[100 139 109 135 106] yields 139

[[134 115 130 108 128 121]
 [145 111 100 121 127 129]] yields 111

[[128 123 115 113 124]
 [108 106  99 104 126]
 [107 113  99 104 127]] yields 113

[[119 131 140 145 129]
 [143 152 153 105 129]
 [144 125 135 126 128]] yields 125

[[147 133 137 105 111]
 [152 131 141 114 128]] yields 131

[128 119 109 104] yields 119
---
[[144 110 144 115 109 116]
 [117 122 142 133 156 117]
 [128 143 106 118 138 142]] --> 144

[[135 131 120 132]
 [141 115 123 117]
 [130 120 145 103]] --> 120

[[121 101 145 133]
 [120 104 137 133]
 [125 112 110  99]] --> 145

[[122 141 126 152]
 [119 137 113 154]
 [125 128 118 140]] --> 126

[[129 138 119 132 108 109]
 [131 136 133 113 123 110]
 [133 127 127 118 121 102]] --> 119

[[101 143 112 138]
 [153 113 127 112]
 [126 140 154 113]] --> 112

[[146 142 128 141 136 124]
 [131 130 107 113 122 132]
 [121 137 136 145 149 116]] --> 128

[[151 130 133 117 141]
 [130 137 116 148 128]
 [131 151 136  99 142]] --> 133
---
[[114 113 113 130]
 [148 127 127 157]] -> 113

[[134 117 112 121 135 126]
 [121 128 153 149 144 127]
 [108 124 137 131 146 129]] -> 144

[[144 126 145 142 130 130]
 [120 103 115 125 137 118]
 [135 136 101 117 143 146]] -> 137

[[135 127 135 142 133 142 152]
 [126 115 120 103 121 113 106]] -> 142

[[139 153 123 135]
 [140 139 140 129]
 [128 156 142 131]] -> 140

[[132 137 132 129]
 [139 132 133 157]] -> 132
---
[[123 125 133 128 152 148 115]
 [123 125 130 130 150 147 116]] ==> 152, 115

[124 107 111 150 143] ==> 150, 107

[147 106 112 109 122 127 152] ==> 152, 106

[[115 139 141 149]
 [124 103 124 125]] ==> 149, 103

[108 134 137 139 101 130] ==> 139, 101

[135 132 158 152 141] ==> 158, 132
---
[126 130 135 106 112 122]
126, 122

[133 141 130 152]
133, 152

[125 150 121 137 118 142]
125, 142

[108 156 125 115]
108, 115

[[120 156 135 122 153]
 [142 132 147 139 125]
 [146 106 128 155 128]]
120, 128

[128 149 155 130]
128, 130

[102 101 144 115 149 112]
102, 112

[[117 155 118 124]
 [118 127 115 139]]
117, 139

[118 149 141 126 135 140]
118, 140
---
[[155 151 104 127]
 [140 115 109 113]
 [119 130 144 149]]	130

[[146 145 119 137 116 131]
 [118  98 145 103 139 142]
 [153 142 129 139 123 112]]	139

[[114 154 157 102 105]
 [156 104 156 101 155]
 [138 100 116 100 157]]	116

[[125 108 116 140 106 113 117]
 [142 128 118 138 145 118 113]
 [136 131 123 132 127 146 120]]	127

[[130 142 125 124 132 134 141]
 [128 150 142 146 144 137 155]
 [120 103 136 124 117 118 138]]	117

[[147 106 155 149]
 [138 123 103 154]
 [104 105 154 104]]	105
---
Q: array([109, 136, 150, 103, 132, 156])
A: 103
Q: array([127, 131, 138, 155])
A: 131
Q: array([138, 105, 102, 150])
A: 105
Q: array([142, 136, 141, 105, 113, 100])
A: 105
Q: array([123, 119, 106, 145, 108, 118])
A: 145
Q: array([141, 109, 113, 137, 147, 105])
A: 137
Q: array([103, 114, 106, 127, 156, 118, 127])
A: 156
Q: array([104, 135, 128, 135, 107, 117])
A: 135
---
array([[122, 117, 128, 104],
       [116, 111, 117, 101]]) ans = 101

array([[137, 138, 126, 138, 106, 120, 124],
       [138, 118, 125, 140, 136, 126, 127]]) ans = 127

array([[148, 137, 118, 114, 151],
       [112, 112, 150, 148, 143]]) ans = 143

array([[132, 121, 121, 134, 117],
       [115, 140, 144, 150, 129]]) ans = 129

array([[110, 131, 116, 138, 107, 131, 127],
       [114, 100, 100, 107, 115, 153, 151]]) ans = 151

array([[102, 101, 131, 101],
       [140, 119, 138, 111]]) ans = 111
